Below is a small trained network, with its code and all its weights. Each question gives an input and a target symbol and asks what happens when units are switched off, that is, made to give their printed mean instead of their output.

import numpy as np


def w(rows, s, z=0):
    codes = np.array(rows[::2]) - 128.0
    scale = np.full(codes.shape[1], s)
    scale[-1] = z or s
    return codes * scale


def norm(h):
    return h / np.sqrt((h * h).mean(-1, keepdims=True) + 1e-5)


def f(y):
    return y / 2 * (1 + np.tanh(0.7978845608 * (y + 0.044715 * y**3)))


def softmax(a):
    e = np.exp(a - a.max(-1, keepdims=True))
    return e / e.sum(-1, keepdims=True)


def log_softmax(a):
    a = a - a.max(-1, keepdims=True)
    return a - np.log(np.exp(a).sum(-1, keepdims=True))


def net(x, mask):
    ids = ['αβγδεζηθμξπστφψω'.index(c) for c in x.split()]
    T = len(ids)
    res = E[ids] + P[:T]
    u = 0
    for l in range(3):
        r = norm(res)
        for j in range(3):
            rows = slice(2 * j, 2 * j + 2)
            q, k, v = (r @ M[l][rows].T for M in (Q, K, V))
            z = softmax(np.where(np.tri(T) > 0, q @ k.T / 2**0.5, -1e9)) @ v
            o = O[l][rows]
            res = res + np.where(mask[u + j], z, o[:, -1]) @ o[:, :-1]
        u += 3
        y = f(norm(res) @ A[l][:, :-1].T + A[l][:, -1])
        res = res + np.where(mask[u : u + 8], y, B[l][:, -1]) @ B[l][:, :-1]
        u += 8
    return log_softmax(norm(res)[-1] @ U[:, :-1].T + U[:, -1])


Q, K, V, O, A, B = {}, {}, {}, {}, {}, {}
E = w([
[102,66,141],'α',
[118,139,84],'β',
[125,124,10],'γ',
[136,149,171],'δ',
[72,138,156],'ε',
[92,146,181],'ζ',
[201,90,78],'η',
[255,92,130],'θ',
[94,146,180],'μ',
[160,122,82],'ξ',
[228,100,131],'π',
[129,134,67],'σ',
[219,125,181],'τ',
[137,131,64],'φ',
[221,92,41],'ψ',
[213,111,129],'ω',
],0.0095)
P = w([
[127,251,97],'0',
[155,112,137],'1',
[157,97,150],'2',
[160,100,143],'3',
[158,91,156],'4',
[169,80,155],'5',
[166,73,169],'6',
[157,78,166],'7',
[164,60,182],'8',
[149,68,167],'9',
[173,46,186],'10',
[162,46,180],'11',
[176,44,173],'12',
],0.0025)
Q[0] = w([
[124,206,61],'L0H1',
[172,166,98],'L0H1',
[208,140,59],'L0H2',
[120,160,129],'L0H2',
[159,29,167],'L0H3',
[111,162,4],'L0H3',
],0.027)
K[0] = w([
[109,201,94],'L0H1',
[196,168,118],'L0H1',
[129,5,128],'L0H2',
[111,129,139],'L0H2',
[170,39,131],'L0H3',
[158,208,38],'L0H3',
],0.026)
V[0] = w([
[46,163,145],'L0H1',
[109,25,150],'L0H1',
[229,129,105],'L0H2',
[137,213,101],'L0H2',
[120,37,176],'L0H3',
[145,181,251],'L0H3',
],0.02)
O[0] = w([
[50,84,128,2],'L0H1',
[178,63,70,185],'L0H1',
[144,175,66,207],'L0H2',
[118,198,183,95],'L0H2',
[162,38,115,231],'L0H3',
[189,123,248,74],'L0H3',
],0.017,0.0073)
A[0] = w([
[173,249,96,155],'L0N1',
[128,126,127,97],'L0N2',
[129,155,146,45],'L0N3',
[154,226,99,141],'L0N4',
[228,211,184,43],'L0N5',
[138,191,86,138],'L0N6',
[122,161,148,6],'L0N7',
[127,167,32,77],'L0N8',
],0.014,0.0011)
B[0] = w([
[207,237,57,230],'L0N1',
[129,131,130,126],'L0N2',
[93,146,111,123],'L0N3',
[181,216,62,204],'L0N4',
[213,37,254,224],'L0N5',
[168,148,83,190],'L0N6',
[83,151,106,122],'L0N7',
[141,40,115,253],'L0N8',
],0.017,0.0062)
Q[1] = w([
[94,200,147],'L1H1',
[131,210,76],'L1H1',
[225,244,179],'L1H2',
[195,110,123],'L1H2',
[204,134,86],'L1H3',
[96,5,115],'L1H3',
],0.024)
K[1] = w([
[156,47,88],'L1H1',
[184,70,55],'L1H1',
[203,3,62],'L1H2',
[199,129,125],'L1H2',
[154,203,87],'L1H3',
[53,231,219],'L1H3',
],0.022)
V[1] = w([
[130,25,69],'L1H1',
[251,96,109],'L1H1',
[212,42,48],'L1H2',
[192,164,57],'L1H2',
[57,166,212],'L1H3',
[109,126,178],'L1H3',
],0.013)
O[1] = w([
[220,1,167,2],'L1H1',
[84,35,78,238],'L1H1',
[50,38,45,117],'L1H2',
[187,37,95,237],'L1H2',
[144,251,163,96],'L1H3',
[160,158,135,104],'L1H3',
],0.0093,0.0045)
A[1] = w([
[174,174,37,136],'L1N1',
[73,121,221,187],'L1N2',
[26,93,92,56],'L1N3',
[97,233,181,253],'L1N4',
[131,22,157,86],'L1N5',
[2,122,94,42],'L1N6',
[140,140,109,126],'L1N7',
[108,131,143,137],'L1N8',
],0.014,0.0035)
B[1] = w([
[152,52,164,254],'L1N1',
[105,40,91,159],'L1N2',
[166,119,203,144],'L1N3',
[70,54,56,158],'L1N4',
[63,151,84,179],'L1N5',
[254,98,156,142],'L1N6',
[130,106,139,144],'L1N7',
[128,124,110,120],'L1N8',
],0.025,0.0088)
Q[2] = w([
[91,99,78],'L2H1',
[50,104,251],'L2H1',
[157,75,253],'L2H2',
[62,95,71],'L2H2',
[225,137,61],'L2H3',
[105,131,37],'L2H3',
],0.025)
K[2] = w([
[100,153,105],'L2H1',
[127,3,78],'L2H1',
[50,214,152],'L2H2',
[112,89,133],'L2H2',
[222,113,135],'L2H3',
[168,142,74],'L2H3',
],0.029)
V[2] = w([
[133,128,250],'L2H1',
[117,239,164],'L2H1',
[92,118,148],'L2H2',
[202,124,131],'L2H2',
[139,35,79],'L2H3',
[30,181,68],'L2H3',
],0.018)
O[2] = w([
[172,237,93,157],'L2H1',
[234,151,199,153],'L2H1',
[93,153,113,122],'L2H2',
[138,108,177,141],'L2H2',
[106,181,223,199],'L2H3',
[140,9,137,4],'L2H3',
],0.015)
A[2] = w([
[83,131,252,94],'L2N1',
[53,125,70,102],'L2N2',
[50,100,138,125],'L2N3',
[197,196,157,189],'L2N4',
[44,181,147,193],'L2N5',
[40,187,3,253],'L2N6',
[190,105,192,123],'L2N7',
[139,26,124,91],'L2N8',
],0.02,0.003)
B[2] = w([
[169,26,95,175],'L2N1',
[95,130,208,155],'L2N2',
[132,28,109,152],'L2N3',
[38,83,135,249],'L2N4',
[181,62,55,139],'L2N5',
[6,252,146,198],'L2N6',
[151,136,186,195],'L2N7',
[186,184,88,186],'L2N8',
],0.032,0.013)
U = w([
[210,148,141,167],'α',
[10,47,124,103],'β',
[88,150,135,155],'γ',
[105,86,211,254],'δ',
[90,153,141,122],'ε',
[119,141,100,99],'ζ',
[177,140,137,57],'η',
[136,108,103,72],'θ',
[148,218,244,83],'μ',
[119,65,103,99],'ξ',
[145,165,75,135],'π',
[171,122,35,88],'σ',
[93,143,112,220],'τ',
[114,63,110,96],'φ',
[88,152,141,166],'ψ',
[187,137,120,84],'ω',
],0.013,0.0061)

Each question gives the input, a string of symbols that net reads in full, and the target symbol t.
The units are the heads (2 rows each of Q, K, V and O) and the neurons (one row each of A and B). Each row of codes is followed by its name. A weight is (code - 128) times the scale printed after its matrix; where a second scale follows, it is the last column's (O, A, B and U).
mask holds one flag per unit, layer by layer, with each layer's heads first. A switched-off unit (its flag False) gives its mean, the last column of its rows in O or B, instead of its output. The means were averaged over made-up inputs and are rounded, as every weight is.
A unit's drop is (log p(t) with every unit on - log p(t) with that unit switched off) / (log p(t) with every unit on - log p(t) with every unit switched off).
The circuit of an input: a set's keep is (log p(t) with only the set's units on - log p(t) with every unit switched off) / (log p(t) with every unit on - log p(t) with every unit switched off). Starting from the 12 units with the biggest drops (on a tie, the unit counted first), units are removed one at a time, each time the one whose removal leaves the highest keep (on an exact tie, the one counted first), for as long as the keep stays at least 0.8.
units of the circuit, in order: the units of the circuit, biggest drop first
unit that matters most: the unit with the biggest drop
k most important neurons: the k neurons with the biggest drops, biggest first
top k neurons in layer l: the k neurons of layer l with the biggest drops, biggest first
which heads matter: for each layer, one digit per head in row order, 1 if its drop is at least 0.15 and else 0, layers parted by /
input φ δ δ ζ β δ δ δ φ α ω μ, target α: 2 most important neurons : L2N8; L2N4
input δ δ ω α ζ δ φ, target μ: which heads matter : 101 / 010 / 100
input φ δ δ τ α ξ τ ω δ θ ψ η, target α: units of the circuit, in order : L2H1; L0H1; L0H2
input β θ α φ σ φ δ η β, target δ: most important neuron : L1N6
input φ φ ξ π ζ σ ξ δ σ δ δ α γ, target α: which heads matter : 111 / 000 / 100
input δ α σ ψ, target μ: which heads matter : 111 / 000 / 100
input ω ω σ δ α ζ, target σ: which heads matter : 111 / 000 / 100
input α τ φ ψ ω ω φ ω θ, target β: which heads matter : 010 / 000 / 100
input φ δ δ μ ψ β ξ α φ δ δ, target α: which heads matter : 110 / 000 / 000
input α β θ, target β: 3 most important neurons : L1N5; L2N3; L2N2
input φ φ η α φ φ, target α: which heads matter : 111 / 000 / 000
input δ θ α ω, target μ: which heads matter : 100 / 000 / 100
input β ε ζ θ γ δ ω β δ τ δ μ α, target δ: top 2 neurons in layer 2 : L2N4; L2N6
input ω ω φ δ α θ φ δ φ ω, target σ: which heads matter : 111 / 000 / 000
input α γ φ β ψ, target β: units of the circuit, in order : L2H1
input δ η ζ ψ δ δ α γ ψ δ ε ξ, target μ: 2 most important neurons : L1N1; L2N6
input β α φ δ, target δ: 2 most important neurons : L2N4; L0N1
input φ σ τ γ δ θ σ γ ξ π σ α, target α: which heads matter : 110 / 000 / 100
input δ α δ φ φ ω δ, target μ: which heads matter : 101 / 011 / 100
input ω α δ ψ ω, target σ: unit that matters most : L0H3
input β η ω ω, target α: which heads matter : 000 / 000 / 000
input δ δ δ ψ ψ δ ω, target α: which heads matter : 010 / 000 / 000
input α π δ, target β: top 2 neurons in layer 1 : L1N5; L1N1
input β δ δ π α φ, target δ: top 2 neurons in layer 1 : L1N6; L1N1
input ψ φ δ ζ ε φ φ η, target σ: 2 most important neurons : L2N8; L2N4
